Here is a tiny trained network, its code and every weight. The questions are about switching its units off for an input and a class, where a switched-off unit gives its printed mean instead of its output.

import numpy as np


def w(rows, s, z=0):
    codes = np.array(rows[::2]) - 128.0
    scale = np.full(codes.shape[1], s)
    scale[-1] = z or s
    return codes * scale


def f(y):
    return y / 2 * (1 + np.tanh(0.7978845608 * (y + 0.044715 * y**3)))


def log_softmax(a):
    a = a - a.max(-1, keepdims=True)
    return a - np.log(np.exp(a).sum(-1, keepdims=True))


def net(x, mask):
    res = np.array(x, float).reshape(1, 4) / 4 @ E
    y = f(res @ A[0][:, :-1].T + A[0][:, -1])
    res = res + np.where(mask, y, B[0][:, -1]) @ B[0][:, :-1]
    return log_softmax(res[-1] @ U[:, :-1].T + U[:, -1])


A, B = {}, {}
E = w([
[140,208,147,43],'x0',
[238,119,35,124],'x1',
[2,139,23,115],'x2',
[121,8,152,4],'x3',
],0.0087)
A[0] = w([
[94,251,137,209,198],'n1',
[76,68,70,108,203],'n2',
[108,111,33,22,156],'n3',
[59,204,70,58,234],'n4',
[249,179,110,109,141],'n5',
[168,136,146,182,135],'n6',
[53,143,51,17,115],'n7',
[81,166,108,55,187],'n8',
[153,113,244,48,162],'n9',
[149,96,233,39,163],'n10',
[230,125,116,147,218],'n11',
[109,112,213,131,254],'n12',
[187,189,118,152,210],'n13',
[186,183,133,128,219],'n14',
[74,130,115,231,185],'n15',
[53,203,126,204,154],'n16',
[153,177,172,143,59],'n17',
[166,50,170,46,104],'n18',
[222,91,126,115,134],'n19',
[171,111,249,168,152],'n20',
[121,34,105,177,138],'n21',
],0.011,0.003)
B[0] = w([
[105,192,146,210,249],'n1',
[149,74,121,73,194],'n2',
[160,95,206,88,218],'n3',
[142,101,210,173,224],'n4',
[173,223,92,107,218],'n5',
[164,145,111,105,169],'n6',
[199,18,152,85,228],'n7',
[177,46,163,137,193],'n8',
[35,197,226,105,241],'n9',
[67,148,253,111,244],'n10',
[197,214,69,175,211],'n11',
[93,116,143,93,200],'n12',
[137,210,111,124,192],'n13',
[129,228,145,94,186],'n14',
[32,111,2,139,202],'n15',
[39,125,83,255,223],'n16',
[135,126,104,137,159],'n17',
[70,75,176,210,231],'n18',
[183,155,104,175,200],'n19',
[150,110,155,113,225],'n20',
[122,60,64,135,175],'n21',
],0.0093,0.011)
U = w([
[38,144,142,219,143],'0',
[63,102,53,89,211],'1',
[184,211,128,103,160],'2',
[189,72,199,69,139],'3',
[179,104,148,170,106],'4',
[83,155,136,74,3],'5',
[81,159,135,63,38],'6',
[32,152,252,63,170],'7',
],0.012,0.0052)

Each question gives the input, the list of numbers given to net, and the class t.
The units are the neurons (one row each of A and B). Each row of codes is followed by its name. A weight is (code - 128) times the scale printed after its matrix; where a second scale follows, it is the last column's (A, B and U).
mask holds one flag per neuron, in row order. A switched-off neuron (its flag False) gives its mean, the last column of its row in B, instead of its output. The means were averaged over made-up inputs and are rounded, as every weight is.
A unit's drop is (log p(t) with every unit on - log p(t) with that unit switched off) / (log p(t) with every unit on - log p(t) with every unit switched off).
most important unit: the unit with the biggest drop
top k neurons: the k neurons with the biggest drops, biggest first
drop of u: that unit's drop, to one decimal
input [2,-4,6,7], class 3: most important unit	n7
input [1,3,8,-2], class 3: top 2 neurons	(n7 n3)
input [-7,0,7,4], class 1: top 4 neurons	(n15 n21 n10 n20)
input [1,-8,8,1], class 0: top 4 neurons	(n16 n15 n4 n10)
input [-1,8,-2,6], class 2: top 3 neurons	(n11 n5 n7)
input [4,0,4,8], class 3: top 2 neurons	(n7 n8)
input [5,5,-8,2], class 2: top 2 neurons	(n11 n5)
input [-5,1,-7,5], class 7: top 3 neurons	(n9 n10 n16)
input [-3,2,3,1], class 1: drop of n10	0.2
input [2,-2,-4,-5], class 2: drop of n13	0.1
input [-7,-8,5,3], class 1: drop of n3	0.0
input [-6,1,-7,0], class 2: drop of n11	0.1
